Each row has a name. After each piece below comes the name of the row it's from, unless a question asks for something else. Each question is about the rows just above it.

z771: [ 11  42  -7   1  -4  20  -1  -7 -18  13  -6  -2  -6 -14   7  26  -2  23
  32 -12  -6  24 -25  -5 -83   5 -60   2  19  18   4  14 -15   7  -4  46
  14  -6]
z737: [ -2  36  16  18 -10 -26 -15   9 -18  -4  -1   6   5   5  -3  18   7 -13
  -3  -3   2  40 -25  -1  10  -4  83  -2  11  24   5 -15  27 -16  -2 -40
  23 -33]
z269: [ -5 -26  16  18 -12   2  20   2  34  -7   8   6  -2 -26  -1  14 -17  12
  22  -2  -8  16  13  -3 -43   7  -5   3  -8  13  12   8  40  13  -1  71
 -16  12]
z746: [ -9   1  13  10  12  -8 -29 -14 -24   9  27   3   6   8   4  -4   8  -7
   7 -10   5  12   5   6 -14   2 -73  10 -39 -24  -7   2   4  -4   4 -21
  18  -3]
z494: [ -1 -10   4  21   2  24  13  -5  49  -1  -4  19  -6   0   8  23  -2  22
 -13 -31   5 -35  49  -5 -74  10  11   6  -1 -18 -26   5 -24 -22  -1 -36
  17  23]
z291: [ -6  14   3 -12   2  -1   2  16  -8  -5  -3 -19   7 -25   1  -9  11 -13
  26  15   0   8 -30  -1 -19   9  41  -2 -17   2 -10 -23  -4 -27  -5   9
  12  -8]
z431: [ -9   1  13  10  12  -8 -29 -14 -24   9  27   3   6   8   4  -4   8  -7
   7 -10   5  12   5   6 -14   2 -73  10 -39 -24  -7   2   4  -4   4 -21
  18  -1]
Go on from [-2 22] to the end of its row. => [-13 -31   5 -35  49  -5 -74  10  11   6  -1 -18 -26   5 -24 -22  -1 -36
  17  23]
After [ -1  14 -17], its row goes on with => [ 12  22  -2  -8  16  13  -3 -43   7  -5   3  -8  13  12   8  40  13  -1
  71 -16  12]

z706: [  7  30 -19 -39  12  -4  -3 -14 -14  12   8 -18 -37  22 -26  18   8  23
  -2  21  -8  14 -16  -5   3  11  19   1 -13   8  21   8   0  -3  48  14
  30 -22 -78 -50  -1  15  29  -7   0 -18   2  -6 -10  49  -9 -17]
z407: [ 55   7   8 -40 -85  -1 -39 -31   1  -1  13  14 -27  -7 -22  -1  46  -9
 -49 -23  18 -24  23 -42  45 -35  -5 -11  21  -2  -5  33  14   4  19  28
  18  71   1  23 -53  73   2 -22 -42   5   1  27   3 -42  18 -11]
z606: [  8   2 -13   1   2  -9   3  -4   5  -1  -2   4  -9   3  -2  -3  -4   3
   4   3   9   1   0 -13  -2   0   0 -13   2  -3  -2  -5   6  -6  -2  -7
   3  -4  -6 -11   5  -5   8  -1   0   9  -1   6   4   5 -11  -6]
z772: [  8   2 -13   0  11  -2 -39  29  23  -4 -26  -1  30 -14  19 -19   8 -22
 -14   7  30  -5 -16  12  -3  -7  -6  14 -50   1  14 -18  18   0  -9 -18
  -3  48 -78  22  21 -37  49  12   9 -17   3  15   8  -8 -10  21]
After [  8   2 -13   1], its row goes on with => [  2  -9   3  -4   5  -1  -2   4  -9   3  -2  -3  -4   3   4   3   9   1
   0 -13  -2   0   0 -13   2  -3  -2  -5   6  -6  -2  -7   3  -4  -6 -11
   5  -5   8  -1   0   9  -1   6   4   5 -11  -6]
Which row holds these entries in another order? [-39 -31   1  -1  13  14 -27  -7 -22  -1  46  -9 -49 -23  18 -24  23 -42
  45 -35  -5 -11  21  -2  -5  33  14   4  19  28  18  71   1  23 -53  73
   2 -22 -42   5   1  27   3 -42  18 -11  55   7   8 -40 -85  -1] => z407
The rest of the row after [ -1 -39]: => [-31   1  -1  13  14 -27  -7 -22  -1  46  -9 -49 -23  18 -24  23 -42  45
 -35  -5 -11  21  -2  -5  33  14   4  19  28  18  71   1  23 -53  73   2
 -22 -42   5   1  27   3 -42  18 -11]
Which row holds these entries in another order? [ 12 -50  -8  21 -14  21 -16  23  14   8  19  -4  48   0  -3  11   8  -5
 -78 -14 -18   9  22  -2  15  18   1  29  12  -1 -18 -19   3   7  14  -3
  30  -7  -9 -17 -39  30   2 -22 -37 -26  -6 -13   8 -10  49   0] => z772

